Here is a tiny trained network, its code and every weight. The questions are about switching its units off for an input and a class, where a switched-off unit gives its printed mean instead of its output.

import numpy as np


def w(rows, s, z=0):
    codes = np.array(rows[::2]) - 128.0
    scale = np.full(codes.shape[1], s)
    scale[-1] = z or s
    return codes * scale


def norm(h):
    return h / np.sqrt((h * h).mean(-1, keepdims=True) + 1e-5)


def f(y):
    return y / 2 * (1 + np.tanh(0.7978845608 * (y + 0.044715 * y**3)))


def log_softmax(a):
    a = a - a.max(-1, keepdims=True)
    return a - np.log(np.exp(a).sum(-1, keepdims=True))


def net(x, mask):
    res = np.array(x, float).reshape(1, 6) / 4 @ E
    u = 0
    for l in range(4):
        y = f(norm(res) @ A[l][:, :-1].T + A[l][:, -1])
        res = res + np.where(mask[u : u + 4], y, B[l][:, -1]) @ B[l][:, :-1]
        u += 4
    return log_softmax(norm(res)[-1] @ U[:, :-1].T + U[:, -1])


A, B = {}, {}
E = w([
[188,140,155,117,118,213,139,182,135,43,156],'x0',
[55,141,89,2,151,131,131,99,86,90,65],'x1',
[179,126,115,103,254,80,188,151,99,192,142],'x2',
[135,180,130,124,118,22,103,142,68,65,172],'x3',
[108,118,81,110,137,89,117,195,205,102,139],'x4',
[35,54,147,152,197,176,117,126,99,65,172],'x5',
],0.007)
A[0] = w([
[153,157,162,133,124,45,70,174,73,64,183,19],'0.n0',
[144,121,187,91,92,85,132,180,61,67,176,1],'0.n1',
[55,183,62,170,138,90,188,231,225,81,117,137],'0.n2',
[210,125,174,107,155,183,161,121,130,3,171,58],'0.n3',
],0.006,0.0026)
B[0] = w([
[60,176,70,64,100,61,171,247,164,250,119,229],'0.n0',
[108,236,97,167,126,151,161,152,252,110,192,173],'0.n1',
[121,163,240,153,157,210,173,70,63,106,15,253],'0.n2',
[208,136,102,152,23,134,186,182,118,84,2,233],'0.n3',
],0.0092,0.0029)
A[1] = w([
[149,103,158,168,153,131,123,132,96,94,158,214],'1.n0',
[96,142,107,139,119,125,134,71,180,146,112,2],'1.n1',
[143,169,170,254,142,129,108,179,135,131,182,135],'1.n2',
[36,87,72,168,138,69,109,116,108,157,130,54],'1.n3',
],0.0085,0.0042)
B[1] = w([
[144,141,95,115,142,115,125,128,33,128,128,175],'1.n0',
[252,107,128,103,95,85,120,213,112,165,116,125],'1.n1',
[99,180,77,67,172,136,103,39,193,154,120,254],'1.n2',
[161,115,135,155,125,136,179,141,164,28,125,193],'1.n3',
],0.011,0.0042)
A[2] = w([
[72,112,93,156,64,147,3,158,153,117,119,115],'2.n0',
[84,68,76,192,144,25,122,47,137,136,63,84],'2.n1',
[159,237,135,119,129,123,122,113,155,120,94,176],'2.n2',
[122,42,111,124,118,157,130,153,144,169,140,3],'2.n3',
],0.0074,0.0052)
B[2] = w([
[126,68,231,117,131,68,94,99,182,117,234,161],'2.n0',
[225,213,86,223,94,243,149,238,110,46,77,168],'2.n1',
[105,2,113,178,145,135,70,28,6,194,113,255],'2.n2',
[136,194,30,33,7,207,170,182,131,132,209,117],'2.n3',
],0.0076,0.0074)
A[3] = w([
[131,200,120,136,154,51,35,182,105,107,157,90],'3.n0',
[75,52,47,99,146,187,116,141,126,110,119,235],'3.n1',
[205,74,80,89,255,122,138,221,82,179,159,62],'3.n2',
[154,39,107,108,130,217,158,124,177,178,142,3],'3.n3',
],0.0085,0.0031)
B[3] = w([
[66,166,100,32,61,160,169,172,149,171,152,158],'3.n0',
[113,201,73,149,141,13,93,116,28,122,238,253],'3.n1',
[122,44,209,125,89,164,58,132,193,91,159,248],'3.n2',
[64,207,32,68,99,113,254,126,216,173,137,198],'3.n3',
],0.0096,0.004)
U = w([
[67,232,60,36,95,127,223,186,220,194,175,54],'0',
[151,184,83,96,191,116,97,47,127,124,115,228],'1',
[144,87,111,152,126,112,133,110,92,141,142,254],'2',
[243,155,123,201,76,192,204,226,156,62,45,42],'3',
[97,146,201,156,181,202,159,61,57,157,70,58],'4',
[129,52,254,107,106,142,57,115,222,95,183,10],'5',
],0.0093,0.0045)

Each question gives the input, the list of numbers given to net, and the class t.
The units are the neurons (one row each of A and B). Each row of codes is followed by its name. A weight is (code - 128) times the scale printed after its matrix; where a second scale follows, it is the last column's (A, B and U).
mask holds one flag per neuron, layer by layer. A switched-off neuron (its flag False) gives its mean, the last column of its row in B, instead of its output. The means were averaged over made-up inputs and are rounded, as every weight is.
A unit's drop is (log p(t) with every unit on - log p(t) with that unit switched off) / (log p(t) with every unit on - log p(t) with every unit switched off).
The circuit of an input: a set's keep is (log p(t) with only the set's units on - log p(t) with every unit switched off) / (log p(t) with every unit on - log p(t) with every unit switched off). Starting from the 12 units with the biggest drops (on a tie, the unit counted first), units are removed one at a time, each time the one whose removal leaves the highest keep (on an exact tie, the one counted first), for as long as the keep stays at least 0.8.
units of the circuit, in order: the units of the circuit, biggest drop first
unit that matters most: the unit with the biggest drop
top k neurons: the k neurons with the biggest drops, biggest first
top k neurons in layer l: the k neurons of layer l with the biggest drops, biggest first
input [-3,4,7,1,-6,4], class 5: units of the circuit, in order => (3.n2, 0.n2)
input [-7,2,2,-6,-6,5], class 3: units of the circuit, in order => (2.n1, 1.n3, 0.n2)
input [6,-5,3,4,7,5], class 4: top 4 neurons => (0.n2, 1.n2, 2.n2, 0.n3)
input [8,-2,6,-3,0,7], class 3: unit that matters most => 0.n3
input [3,1,7,-2,1,4], class 5: top 2 neurons => (3.n2, 2.n2)
input [7,-2,-4,7,-5,0], class 0: top 2 neurons => (0.n0, 0.n1)
input [-7,4,8,-4,-6,2], class 5: units of the circuit, in order => (3.n2, 0.n2, 1.n2)
input [5,-6,1,5,5,2], class 1: top 3 neurons in layer 3 => (3.n3, 3.n2, 3.n0)
input [-6,3,6,5,-4,-7], class 2: units of the circuit, in order => (1.n2, 0.n2, 3.n2)
input [-3,-4,-6,1,-2,-3], class 5: top 3 neurons => (2.n0, 0.n2, 3.n1)
input [6,1,2,4,8,1], class 4: top 2 neurons => (0.n2, 2.n2)
input [7,4,4,2,-3,-8], class 2: top 2 neurons => (2.n2, 2.n1)
input [-6,-8,-8,5,-3,2], class 1: top 2 neurons => (1.n2, 3.n2)
input [6,-1,0,6,-2,3], class 0: unit that matters most => 0.n0
input [-3,1,3,3,2,-4], class 2: top 2 neurons => (2.n2, 2.n0)
input [-4,2,1,6,1,5], class 0: units of the circuit, in order => (2.n2, 3.n0)
input [2,3,-1,0,-2,4], class 2: top 2 neurons => (0.n2, 1.n2)
input [2,4,-5,3,-3,0], class 5: top 4 neurons => (2.n0, 0.n2, 1.n2, 1.n0)
input [8,1,-8,1,5,7], class 3: top 2 neurons in layer 0 => (0.n3, 0.n2)
input [-3,-2,-6,-4,1,4], class 5: unit that matters most => 2.n0
input [4,-7,0,-6,4,2], class 1: top 2 neurons => (1.n2, 0.n0)
input [-7,6,-2,0,3,2], class 3: top 3 neurons => (2.n1, 2.n2, 1.n2)
input [6,4,4,8,3,-1], class 0: top 2 neurons in layer 0 => (0.n0, 0.n1)
